How the objects are linked:
w345: γ>w21, η>w882, φ>w811, δ>w872, ρ>w698
w213: γ>w721, η>w468, φ>w748, δ>none, ρ>w424
w622: γ>w571, η>w227, φ>w143, δ>w287, ρ>none
w963: γ>w849, η>w748, φ>w107, δ>none, ρ>w853
w227: γ>w62, η>w232, φ>w622, δ>w828, ρ>none
w748: γ>w127, η>w213, φ>w963, δ>none, ρ>w720
w836: γ>w581, η>w853, φ>w946, δ>w107, ρ>w22
w533: γ>w107, η>w849, φ>w197, δ>none, ρ>w581
w571: γ>w622, η>w62, φ>w698, δ>w882, ρ>none
w853: γ>w872, η>w720, φ>w836, δ>w963, ρ>w21
w865: γ>w424, η>w939, φ>w446, δ>w721, ρ>w709
w22: γ>w811, η>w21, φ>w436, δ>w836, ρ>w908
w811: γ>w22, η>w345, φ>w847, δ>w581, ρ>w548
w720: γ>w446, η>w424, φ>w853, δ>w748, ρ>w287
w62: γ>w227, η>w600, φ>w571, δ>w709, ρ>none
w197: γ>w468, η>w533, φ>w721, δ>none, ρ>w939
w287: γ>w882, η>w828, φ>w21, δ>w720, ρ>w622
w908: γ>w548, η>w143, φ>w232, δ>w22, ρ>none
w436: γ>w847, η>w22, φ>w828, δ>w946, ρ>w232
w849: γ>w963, η>w127, φ>w533, δ>none, ρ>w872
w946: γ>w939, η>w836, φ>w424, δ>w468, ρ>w436
w446: γ>w720, η>w865, φ>w872, δ>w127, ρ>w882
w424: γ>w865, η>w946, φ>w720, δ>w213, ρ>w828
w939: γ>w946, η>w581, φ>w865, δ>w197, ρ>w847
w847: γ>w436, η>w811, φ>w709, δ>w939, ρ>w600
w127: γ>w748, η>w721, φ>w849, δ>none, ρ>w446
w709: γ>w828, η>w847, φ>w882, δ>w865, ρ>w62
w232: γ>w600, η>w908, φ>w227, δ>w436, ρ>none
w698: γ>w143, η>w571, φ>w548, δ>w345, ρ>none
w600: γ>w232, η>w548, φ>w62, δ>w847, ρ>none
w21: γ>w345, η>w287, φ>w22, δ>w853, ρ>w143
w548: γ>w908, η>w698, φ>w600, δ>w811, ρ>none
w581: γ>w836, η>w872, φ>w939, δ>w533, ρ>w811
w107: γ>w533, η>w963, φ>w468, δ>none, ρ>w836
w143: γ>w698, η>w622, φ>w908, δ>w21, ρ>none
w468: γ>w197, η>w107, φ>w213, δ>none, ρ>w946
w872: γ>w853, η>w446, φ>w581, δ>w849, ρ>w345
w721: γ>w213, η>w197, φ>w127, δ>none, ρ>w865
w882: γ>w287, η>w709, φ>w345, δ>w446, ρ>w571
w828: γ>w709, η>w436, φ>w287, δ>w424, ρ>w227

In the rows, 106 stands for zero.

The rows follow the links: the fewer symbols apart two objects are, the more alike their rows tend to be.

Each row is also shifted at random along 3 hidden directions that mean nothing.

Some objects, each with a row of numbers:
w721	88,122,112,93,130,112,105,101,109,81,129,85,105,102,107,83,119,100,95,113,102,104,112,115,93,92,110,116,109,138,119,126,140,107,102,108
w345	96,122,97,129,42,115,86,112,97,114,90,100,129,85,83,109,91,93,112,96,99,87,115,115,107,77,78,112,87,110,135,107,59,90,86,118
w581	158,142,66,102,65,145,88,112,120,98,142,69,108,111,83,119,82,82,131,123,110,85,96,84,111,89,98,137,111,110,128,126,77,59,115,124
w107	136,94,96,110,111,140,91,106,127,101,125,103,117,138,106,84,106,77,131,114,138,101,74,95,130,94,126,131,92,80,125,116,108,72,95,115
w446	91,133,118,114,110,106,93,121,93,90,109,78,80,100,100,121,94,104,89,114,102,107,133,104,82,108,99,95,137,126,90,110,114,127,119,89
w213	66,87,106,100,129,127,99,101,116,92,113,99,102,130,121,90,107,80,124,110,128,105,84,95,127,100,134,129,96,98,109,112,122,94,98,113
w963	190,75,127,108,119,138,90,101,107,96,118,111,107,123,102,86,117,87,112,102,131,110,94,108,122,88,126,114,100,105,102,113,115,96,90,107
w865	103,109,107,91,101,105,115,98,96,98,114,80,85,91,99,128,104,123,89,105,95,99,113,102,89,101,91,99,113,154,92,124,99,107,117,101
w227	169,72,90,83,132,83,113,83,96,98,110,93,112,97,125,98,94,113,135,118,112,64,97,89,129,103,123,132,90,111,95,100,130,116,112,113
w622	141,72,124,96,131,78,109,98,78,98,92,123,102,98,116,105,108,117,110,101,111,94,119,105,119,109,120,100,110,93,79,83,129,138,108,100
w548	119,108,110,96,56,90,124,92,109,129,118,132,117,70,71,112,115,145,102,91,83,104,116,115,93,82,82,93,93,106,123,105,86,89,115,114
w811	116,139,98,116,78,98,108,114,114,119,100,106,120,96,101,113,108,112,102,97,82,119,119,118,92,111,82,96,97,107,124,107,86,105,106,108
w908	199,102,107,94,144,85,122,101,111,112,111,135,105,112,125,101,114,119,111,112,108,116,105,97,102,127,121,96,113,77,91,86,138,127,123,100
w571	208,118,87,86,105,87,97,98,73,85,116,85,116,67,94,97,93,113,120,126,94,65,132,108,95,77,108,121,108,128,110,104,124,115,112,106
w21	131,102,126,132,124,96,110,120,95,111,68,122,105,115,129,114,108,97,99,92,108,125,112,112,116,135,108,92,111,81,94,85,99,135,90,97
w143	151,69,117,103,93,90,105,97,88,124,92,136,112,96,96,113,110,113,112,94,116,99,103,105,119,98,115,100,103,72,95,86,100,119,106,104

Complete each set of four: the symbols that take the first to the second take the third to the fourth, perhaps in another order.
Answers are names.
80,76,106,113,129,83,114,103,95,110,74,107,100,115,135,113,103,107,101,96,101,103,101,109,122,122,103,111,90,116,91,103,101,129,93,103
to 81,106,128,109,91,105,101,112,86,100,98,108,78,90,87,138,111,124,72,99,95,109,131,118,91,95,80,85,129,145,86,114,97,120,108,94
as 87,62,109,115,58,131,112,101,117,129,105,134,98,128,80,138,103,114,110,83,119,111,73,99,129,96,91,103,96,105,101,114,52,68,105,115
to w197

79,80,130,129,78,101,133,102,110,141,70,150,122,115,107,120,116,128,97,71,95,134,91,121,117,115,82,83,86,97,108,96,66,99,93,115
to 103,78,100,139,52,121,85,107,101,117,81,114,133,114,90,117,88,88,131,93,122,88,92,103,143,83,94,125,73,82,125,101,47,80,72,126
as 40,140,90,108,100,89,108,105,102,101,94,79,117,96,126,111,93,110,112,113,83,104,120,114,90,112,90,109,100,115,116,110,100,118,102,107
to w847

174,77,86,96,133,122,104,99,102,87,115,64,86,129,122,117,89,93,117,117,126,79,85,77,127,106,124,132,109,135,87,121,112,99,109,111
to 126,99,107,108,73,125,90,100,84,100,113,86,91,87,73,131,94,114,92,104,103,89,127,105,103,70,85,114,111,147,103,120,78,96,102,104
as 118,116,131,104,120,121,85,103,96,86,112,91,107,95,97,84,117,96,87,111,108,97,126,123,93,79,113,112,103,133,108,120,130,114,101,96
to w963

148,75,108,97,144,119,96,92,107,80,120,90,106,126,119,86,108,93,116,120,133,95,87,103,129,97,134,127,94,128,103,122,138,98,98,109
to 147,113,88,93,159,103,119,121,125,94,115,86,76,145,149,108,92,93,115,124,122,121,81,83,106,159,136,117,126,105,82,106,131,117,129,99
as 131,72,135,122,94,120,107,119,100,111,89,134,84,119,91,135,107,108,88,92,126,122,102,101,117,106,97,90,116,108,84,100,87,112,104,95
to w287

107,129,124,102,122,124,85,113,106,80,117,89,110,101,102,88,112,91,91,114,108,107,130,117,91,92,118,108,114,124,111,113,134,116,106,92
to 149,73,144,103,122,125,112,97,120,114,105,140,102,116,97,97,141,122,83,85,112,140,92,120,105,104,112,84,104,114,101,117,118,100,98,104
as 142,122,113,87,124,121,115,90,127,95,136,98,103,103,108,88,124,117,92,111,95,120,106,119,92,94,112,109,103,135,120,133,138,101,105,102
to w748

105,98,130,118,58,94,107,91,75,113,79,112,111,67,80,117,106,131,70,82,84,92,141,137,99,72,70,98,92,157,112,109,74,114,85,102
to 15,158,105,127,99,117,95,146,118,103,112,106,95,108,100,127,98,93,101,122,104,136,127,104,80,130,101,82,148,73,101,87,92,120,125,91
as 36,129,84,117,54,97,121,93,112,124,96,103,127,90,91,124,105,120,110,93,77,103,104,116,103,96,72,104,84,127,138,111,67,79,98,122
to w865

163,86,91,98,139,113,124,104,119,101,113,96,81,130,119,119,109,112,104,111,113,116,82,90,107,133,119,109,117,124,79,117,117,108,117,105
to 73,110,73,133,80,118,101,118,118,128,89,111,131,134,125,106,85,77,148,102,123,104,79,98,140,123,107,127,83,65,132,98,62,75,89,126
as 98,94,131,97,164,110,123,102,131,100,117,124,91,133,127,93,133,113,84,105,117,143,88,109,94,142,130,92,118,102,90,111,159,126,113,97
to w836

154,140,75,105,94,98,112,96,115,101,108,74,121,97,121,103,103,108,111,112,83,89,108,113,97,101,84,118,88,139,132,126,104,93,102,115
to 125,163,75,118,82,111,88,116,119,108,109,88,125,102,112,101,82,90,129,117,96,101,110,107,100,113,92,119,102,92,132,112,85,85,104,119
as 141,60,120,108,107,122,103,108,91,104,94,101,82,114,92,125,103,107,92,99,122,96,104,96,124,98,101,105,112,133,69,111,92,113,99,99
to w424

139,76,101,112,127,89,115,93,90,105,83,92,100,114,135,110,99,112,107,104,103,93,95,105,123,117,105,115,87,132,93,108,102,119,94,110
to 122,73,113,127,72,133,91,108,98,114,102,114,93,118,91,127,95,91,111,95,136,99,85,92,125,87,104,110,115,101,89,106,65,86,100,108
as 87,73,83,96,95,94,124,92,112,120,115,125,122,114,101,106,99,117,135,104,108,85,80,95,130,104,114,119,76,83,112,94,100,86,114,123
to w287

69,51,120,120,70,125,102,100,87,104,93,112,85,115,87,132,94,103,107,88,130,93,95,91,135,83,96,107,107,125,88,103,67,90,98,109
to 92,95,91,112,137,91,104,108,97,103,83,84,109,126,147,100,89,93,123,112,110,98,91,97,122,135,113,121,94,105,97,99,110,124,90,112
as 85,141,75,97,104,109,114,114,125,98,132,79,83,112,109,121,102,109,109,119,103,115,96,96,91,121,100,108,121,119,105,117,105,94,124,112
to w811

120,148,89,108,91,126,82,136,109,95,123,80,93,110,89,118,86,84,116,127,110,103,120,96,93,102,102,114,132,98,108,105,87,99,123,98
to 163,87,96,97,133,112,117,102,118,105,118,92,79,136,124,121,101,111,106,111,119,109,72,89,112,130,114,115,111,119,86,117,106,96,117,106
as 80,143,100,110,95,90,99,118,97,107,109,110,123,79,90,96,97,104,121,116,93,106,126,105,91,103,109,99,120,62,125,87,107,116,124,105
to w232

53,124,136,109,121,113,93,109,100,97,109,107,107,95,98,90,126,103,83,105,104,118,129,126,89,93,107,95,119,117,108,111,134,113,98,96
to 125,158,65,108,83,138,91,123,125,93,140,68,104,120,98,114,78,75,129,132,113,97,96,84,99,105,104,128,125,86,125,117,86,71,124,114
as 141,133,133,105,105,132,78,107,114,93,122,104,107,96,92,81,122,92,90,114,108,112,125,121,91,92,111,104,116,112,118,120,127,104,102,93
to w939

118,122,106,118,72,118,92,122,99,106,113,100,88,89,72,128,99,101,95,104,113,110,123,109,95,93,89,98,120,119,109,113,84,106,111,95
to 98,145,119,128,93,93,97,129,100,111,85,112,114,90,107,112,109,101,91,101,90,125,135,117,84,115,88,89,117,99,115,97,90,128,99,99
as 64,121,128,107,91,130,105,105,128,112,119,126,117,99,87,97,130,115,93,92,97,140,107,122,83,91,101,81,106,109,127,115,110,95,106,102
to w581

116,81,125,95,104,89,129,97,112,134,100,156,116,104,100,110,126,134,106,90,103,123,98,104,103,117,107,84,102,79,98,88,106,113,115,110
to 123,49,130,97,112,75,116,98,83,117,80,134,103,85,104,109,124,132,92,98,107,95,121,110,113,108,109,90,111,102,78,82,116,133,111,99
as 86,59,137,115,102,136,94,91,94,104,97,116,111,119,83,95,112,98,101,89,130,101,99,113,134,71,113,114,93,115,104,111,103,89,84,106
to w468

139,88,105,78,74,78,136,79,104,126,116,125,113,71,81,110,120,161,90,96,73,93,116,118,94,82,86,97,93,145,116,115,103,102,118,117
to 116,105,122,107,104,82,126,91,87,108,83,101,98,71,108,119,113,138,65,88,71,104,130,130,92,94,77,94,94,164,100,115,105,125,97,99
as 74,126,81,87,97,86,108,98,100,104,119,89,120,79,98,102,99,118,125,122,91,77,124,100,106,94,105,116,95,106,118,105,114,102,117,111
to w882

113,120,90,109,129,89,95,124,106,107,111,116,119,114,125,94,89,77,142,122,124,106,105,88,118,133,135,113,120,32,102,73,121,123,117,110
to 103,134,93,103,75,100,95,107,97,111,114,110,125,78,85,95,101,99,123,107,99,84,121,104,99,88,103,104,111,75,126,87,96,98,113,108
as 157,86,59,107,96,110,99,90,114,112,103,72,124,127,122,103,77,83,154,112,121,77,69,95,147,107,111,151,66,117,130,109,70,73,87,130
to w847

